Here is a tiny trained network, its code and every weight. The questions are about switching its units off for an input and a target symbol, where a switched-off unit gives its printed mean instead of its output.

import numpy as np


def w(rows, s, z=0):
    codes = np.array(rows[::2]) - 128.0
    scale = np.full(codes.shape[1], s)
    scale[-1] = z or s
    return codes * scale


def norm(h):
    return h / np.sqrt((h * h).mean(-1, keepdims=True) + 1e-5)


def f(y):
    return np.maximum(y, 0)


def softmax(a):
    e = np.exp(a - a.max(-1, keepdims=True))
    return e / e.sum(-1, keepdims=True)


def log_softmax(a):
    a = a - a.max(-1, keepdims=True)
    return a - np.log(np.exp(a).sum(-1, keepdims=True))


def net(x, mask):
    ids = ['αδεζθλξπτω'.index(c) for c in x.split()]
    T = len(ids)
    res = E[ids] + P[:T]
    u = 0
    for l in range(2):
        q, k, v = (norm(res) @ M[l].T for M in (Q, K, V))
        z = softmax(np.where(np.tri(T) > 0, q @ k.T / 3**0.5, -1e9)) @ v
        res = res + np.where(mask[u], z, O[l][:, -1]) @ O[l][:, :-1]
        u += 1
        y = f(norm(res) @ A[l][:, :-1].T + A[l][:, -1])
        res = res + np.where(mask[u : u + 8], y, B[l][:, -1]) @ B[l][:, :-1]
        u += 8
    return log_softmax(norm(res)[-1] @ U[:, :-1].T + U[:, -1])


Q, K, V, O, A, B = {}, {}, {}, {}, {}, {}
E = w([
[129,201,87,132,161,202,64,136,169],'α',
[174,141,156,198,183,105,202,140,178],'δ',
[174,172,192,194,186,133,177,148,165],'ε',
[190,160,145,164,214,103,179,99,215],'ζ',
[197,216,111,215,131,103,134,114,178],'θ',
[137,115,86,158,204,101,219,136,202],'λ',
[139,136,80,226,100,102,134,83,169],'ξ',
[84,183,103,154,133,142,226,173,173],'π',
[111,3,124,108,48,169,152,186,176],'τ',
[66,64,81,186,156,93,143,78,113],'ω',
],0.016)
P = w([
[226,173,92,216,221,106,172,162,51],'0',
[197,87,43,113,119,124,186,109,86],'1',
[160,100,47,96,73,194,198,84,114],'2',
[144,116,72,125,87,214,186,86,125],'3',
[136,126,87,138,102,207,173,86,140],'4',
[127,130,99,149,112,198,161,87,156],'5',
[119,140,111,154,120,176,149,92,168],'6',
[108,148,120,154,128,160,140,94,181],'7',
[96,156,129,155,133,145,124,94,195],'8',
[79,178,145,158,141,115,98,98,209],'9',
[70,173,146,156,146,97,89,92,228],'10',
[55,176,143,150,157,68,63,93,248],'11',
],0.011)
Q[0] = w([
[202,170,52,99,190,47,118,163,215],'0.h0',
[244,128,203,218,198,218,75,177,151],'0.h0',
[141,67,191,84,116,94,36,180,1],'0.h0',
],0.0063)
K[0] = w([
[55,151,151,141,124,63,95,148,188],'0.h0',
[107,131,123,145,141,128,121,111,254],'0.h0',
[240,167,107,102,150,146,153,98,46],'0.h0',
],0.011)
V[0] = w([
[84,193,110,141,210,92,168,24,146],'0.h0',
[144,254,222,17,103,161,176,213,152],'0.h0',
[41,88,62,55,232,173,247,194,109],'0.h0',
],0.0072)
O[0] = w([
[111,163,134,13,58,134,193,99,54,176],'0.h0',
[223,84,28,48,106,115,169,254,247,67],'0.h0',
[78,234,190,96,175,2,80,232,73,254],'0.h0',
],0.0077,0.0053)
A[0] = w([
[68,96,95,129,202,139,127,17,81,11],'0.n0',
[97,42,148,27,2,157,171,157,57,4],'0.n1',
[41,114,103,137,78,186,86,183,142,50],'0.n2',
[210,144,76,78,147,82,116,189,143,89],'0.n3',
[103,129,109,200,38,111,146,69,136,33],'0.n4',
[112,145,23,145,108,145,18,143,44,3],'0.n5',
[138,132,183,22,63,207,111,120,133,26],'0.n6',
[110,198,92,159,145,163,88,128,161,48],'0.n7',
],0.0095,0.005)
B[0] = w([
[141,175,140,148,104,182,139,160,128,169],'0.n0',
[59,48,99,251,232,74,161,163,87,165],'0.n1',
[130,120,156,99,86,122,148,99,158,210],'0.n2',
[106,158,154,129,136,178,130,169,140,180],'0.n3',
[131,158,120,112,133,111,116,198,137,165],'0.n4',
[131,100,147,137,136,95,200,149,101,174],'0.n5',
[114,142,106,124,185,139,128,106,121,159],'0.n6',
[105,89,115,123,147,99,175,108,145,253],'0.n7',
],0.017,0.0062)
Q[1] = w([
[37,177,191,125,68,122,47,133,158],'1.h0',
[197,50,81,124,129,56,87,150,55],'1.h0',
[248,71,169,17,2,93,108,72,68],'1.h0',
],0.0068)
K[1] = w([
[52,90,120,125,115,188,99,170,54],'1.h0',
[130,178,98,105,196,193,179,129,56],'1.h0',
[169,144,3,132,238,146,131,146,48],'1.h0',
],0.0083)
V[1] = w([
[124,24,175,221,69,82,177,186,104],'1.h0',
[222,243,212,149,84,132,194,131,136],'1.h0',
[98,179,2,156,38,80,112,159,92],'1.h0',
],0.0086)
O[1] = w([
[96,193,129,162,65,123,56,123,254,254],'1.h0',
[200,144,226,140,88,115,202,187,98,196],'1.h0',
[96,155,13,99,76,131,205,183,105,84],'1.h0',
],0.012,0.0069)
A[1] = w([
[60,168,165,158,110,132,123,48,58,2],'1.n0',
[133,192,188,228,154,102,153,182,110,92],'1.n1',
[243,93,59,127,177,156,138,152,118,76],'1.n2',
[58,8,108,144,119,145,151,163,105,116],'1.n3',
[71,125,83,76,157,210,77,76,186,114],'1.n4',
[111,99,146,174,238,106,128,161,116,137],'1.n5',
[166,128,151,122,142,134,158,172,2,98],'1.n6',
[123,225,96,115,118,174,88,112,181,152],'1.n7',
],0.014,0.0063)
B[1] = w([
[116,57,176,139,205,120,189,204,140,141],'1.n0',
[52,77,47,63,148,148,163,80,143,252],'1.n1',
[73,54,82,171,176,142,140,133,145,139],'1.n2',
[103,150,33,93,152,152,60,83,154,152],'1.n3',
[194,157,192,160,148,135,130,169,73,207],'1.n4',
[122,124,124,49,41,150,146,122,118,186],'1.n5',
[155,165,139,199,117,102,9,138,138,212],'1.n6',
[135,64,93,68,130,129,187,112,67,228],'1.n7',
],0.015,0.014)
U = w([
[115,47,43,93,142,165,128,93,113,173],'α',
[109,118,137,124,101,103,242,97,143,5],'δ',
[153,71,189,121,77,198,182,176,157,134],'ε',
[206,83,156,129,159,117,108,119,62,255],'ζ',
[225,98,43,200,130,104,156,156,149,159],'θ',
[116,185,124,94,120,54,64,62,58,92],'λ',
[126,206,105,196,61,223,139,72,103,117],'ξ',
[132,222,103,92,132,136,112,220,168,120],'π',
[111,133,139,194,164,108,83,131,230,161],'τ',
[2,171,193,198,160,165,114,106,87,12],'ω',
],0.0086,0.0041)

Each question gives the input, a string of symbols that net reads in full, and the target symbol t.
The units are the heads (3 rows each of Q, K, V and O) and the neurons (one row each of A and B). Each row of codes is followed by its name. A weight is (code - 128) times the scale printed after its matrix; where a second scale follows, it is the last column's (O, A, B and U).
mask holds one flag per unit, layer by layer, with each layer's heads first. A switched-off unit (its flag False) gives its mean, the last column of its rows in O or B, instead of its output. The means were averaged over made-up inputs and are rounded, as every weight is.
A unit's drop is (log p(t) with every unit on - log p(t) with that unit switched off) / (log p(t) with every unit on - log p(t) with every unit switched off).
The circuit of an input: a set's keep is (log p(t) with only the set's units on - log p(t) with every unit switched off) / (log p(t) with every unit on - log p(t) with every unit switched off). Starting from the 12 units with the biggest drops (on a tie, the unit counted first), units are removed one at a time, each time the one whose removal leaves the highest keep (on an exact tie, the one counted first), for as long as the keep stays at least 0.8.
units of the circuit, in order: the units of the circuit, biggest drop first
most important unit: the unit with the biggest drop
top k neurons: the k neurons with the biggest drops, biggest first
top k neurons in layer l: the k neurons of layer l with the biggest drops, biggest first
input δ π ε α α π ω ζ δ, target ω: top 2 neurons in layer 1	1.n6, 1.n7
input θ δ δ τ ε δ τ α α δ λ, target λ: top 4 neurons	0.n2, 1.n7, 0.n1, 1.n1
input ξ α θ, target ξ: top 2 neurons	1.n6, 1.n7
input δ ξ α, target ξ: units of the circuit, in order	0.h0, 0.n0
input ζ α ζ α α, target ζ: top 2 neurons in layer 1	1.n1, 1.n6
input τ α α π π ζ α ξ π ε, target α: top neuron in layer 1	1.n1
input ξ α θ π α α α τ τ ε, target τ: top 4 neurons	0.n1, 0.n2, 1.n1, 1.n4
input α δ ε α α λ ζ α, target λ: top 3 neurons	1.n6, 1.n4, 1.n7
input ζ α α ω α λ, target ω: top 3 neurons in layer 1	1.n6, 1.n7, 1.n0
input α π π ζ, target π: units of the circuit, in order	0.h0, 1.n7
input α τ α π θ ε τ α, target τ: units of the circuit, in order	1.h0, 0.h0
input α α π α π ζ ξ, target π: top 2 neurons in layer 0	0.n4, 0.n1
input π π τ δ ω α ζ α, target δ: top 2 neurons	0.n7, 0.n5
input α π τ ω τ λ τ α ζ α α, target ζ: units of the circuit, in order	1.n4, 1.n1, 1.n7, 0.h0
input ζ ε ε, target ζ: most important unit	1.h0
input α τ ξ τ α τ θ, target α: top 4 neurons	0.n2, 1.n7, 1.n6, 0.n1
input α τ λ ζ θ ω ζ ζ δ α, target δ: top 4 neurons	0.n7, 0.n1, 0.n6, 1.n6
input ζ ζ α π α ε τ π π λ τ α, target τ: units of the circuit, in order	1.h0, 1.n1
input ξ ξ α π ζ ε θ α δ π ω, target ω: top 3 neurons in layer 1	1.n6, 1.n7, 1.n0
input λ α ω ω ξ α ω λ ζ, target ω: most important unit	0.h0
